Here is a tiny trained network, its code and every weight. The questions are about switching its units off for an input and a class, where a switched-off unit gives its printed mean instead of its output.

import numpy as np


def w(rows, s, z=0):
    codes = np.array(rows[::2]) - 128.0
    scale = np.full(codes.shape[1], s)
    scale[-1] = z or s
    return codes * scale


def f(y):
    return np.maximum(y, 0)


def log_softmax(a):
    a = a - a.max(-1, keepdims=True)
    return a - np.log(np.exp(a).sum(-1, keepdims=True))


def net(x, mask):
    res = np.array(x, float).reshape(1, 8) / 4 @ E
    y = f(res @ A[0][:, :-1].T + A[0][:, -1])
    res = res + np.where(mask, y, B[0][:, -1]) @ B[0][:, :-1]
    return log_softmax(res[-1] @ U[:, :-1].T + U[:, -1])


A, B = {}, {}
E = w([
[63,88,51,159,86,86,202,62,172,122,202],'x0',
[70,255,232,85,70,135,125,152,227,168,110],'x1',
[160,142,176,46,96,82,148,111,32,180,192],'x2',
[47,116,172,130,205,110,102,127,109,120,231],'x3',
[69,172,148,149,174,74,124,158,128,141,116],'x4',
[127,67,200,61,147,59,142,179,235,94,86],'x5',
[183,227,171,151,218,99,149,86,160,141,135],'x6',
[143,151,78,125,91,84,77,22,151,154,140],'x7',
],0.0081)
A[0] = w([
[119,131,71,96,87,172,100,197,142,172,83,102],'N0',
[171,139,152,157,138,205,158,169,52,116,187,253],'N1',
[141,134,87,122,178,119,146,87,104,108,143,210],'N2',
[76,66,128,154,94,123,80,88,128,161,165,92],'N3',
[159,120,151,134,160,45,133,141,142,146,146,183],'N4',
[156,102,106,127,108,111,230,132,76,93,151,162],'N5',
[58,100,126,148,124,160,92,71,97,119,173,169],'N6',
[75,151,171,82,153,150,97,139,154,81,133,146],'N7',
[99,146,104,148,81,198,117,90,163,126,122,39],'N8',
[92,77,197,74,150,170,120,191,185,84,151,165],'N9',
[88,47,111,106,112,89,254,119,135,132,118,130],'N10',
],0.0097,0.0035)
B[0] = w([
[159,130,113,119,103,124,120,172,203,62,132,195],'N0',
[122,152,188,149,165,158,146,117,119,166,59,244],'N1',
[172,172,147,183,126,169,139,92,90,145,85,214],'N2',
[66,194,125,124,162,78,202,138,131,125,189,206],'N3',
[167,100,154,145,98,171,88,96,181,147,74,203],'N4',
[166,129,145,185,110,148,111,63,123,151,89,226],'N5',
[113,148,190,137,202,161,189,90,48,154,121,229],'N6',
[172,103,108,110,126,214,63,147,164,112,156,212],'N7',
[82,117,84,120,166,118,123,142,139,98,148,184],'N8',
[182,148,51,82,70,178,81,217,254,68,74,254],'N9',
[115,154,99,118,91,160,120,135,174,195,85,231],'N10',
],0.0095,0.009)
U = w([
[155,73,42,92,86,123,53,212,156,64,137,67],'0',
[120,137,96,180,129,175,126,89,113,206,90,253],'1',
[82,144,137,119,168,1,200,99,60,143,233,37],'2',
],0.0084,0.0026)

Each question gives the input, the list of numbers given to net, and the class t.
The units are the neurons (one row each of A and B). Each row of codes is followed by its name. A weight is (code - 128) times the scale printed after its matrix; where a second scale follows, it is the last column's (A, B and U).
mask holds one flag per neuron, in row order. A switched-off neuron (its flag False) gives its mean, the last column of its row in B, instead of its output. The means were averaged over made-up inputs and are rounded, as every weight is.
A unit's drop is (log p(t) with every unit on - log p(t) with that unit switched off) / (log p(t) with every unit on - log p(t) with every unit switched off).
The circuit of an input: a set's keep is (log p(t) with only the set's units on - log p(t) with every unit switched off) / (log p(t) with every unit on - log p(t) with every unit switched off). Starting from all 11 units, units are removed one at a time, each time the one whose removal leaves the highest keep (on an exact tie, the one counted first), for as long as the keep stays at least 0.8.
circuit, biggest first: the units of the circuit, biggest drop first
unit that matters most: the unit with the biggest drop
k most important neurons: the k neurons with the biggest drops, biggest first
drop of u: that unit's drop, to one decimal
input [6,-3,8,8,3,7,-5,5], class 1: 3 most important neurons : [N10 N4 N5]
input [8,-7,-1,7,-5,2,-6,-4], class 1: unit that matters most : N10
input [-8,-2,7,-8,0,-5,-7,6], class 0: 3 most important neurons : [N0 N6 N2]
input [0,-8,4,-7,7,5,-7,8], class 1: 3 most important neurons : [N9 N5 N10]
input [2,-6,5,7,-8,5,-6,6], class 1: 4 most important neurons : [N10 N5 N2 N8]
input [8,2,7,1,-2,4,-3,7], class 2: 2 most important neurons : [N3 N9]
input [4,5,6,0,0,2,-2,-7], class 0: drop of N9 : 0.3
input [-6,7,-1,-8,-1,-3,-4,-7], class 0: drop of N2 : 0.0
input [-6,0,6,8,0,4,2,-7], class 0: drop of N9 : 0.2
input [4,4,2,2,-1,-7,7,5], class 2: circuit, biggest first : [N9 N10 N5]
input [2,2,8,8,0,-6,-1,1], class 2: drop of N6 : 0.0
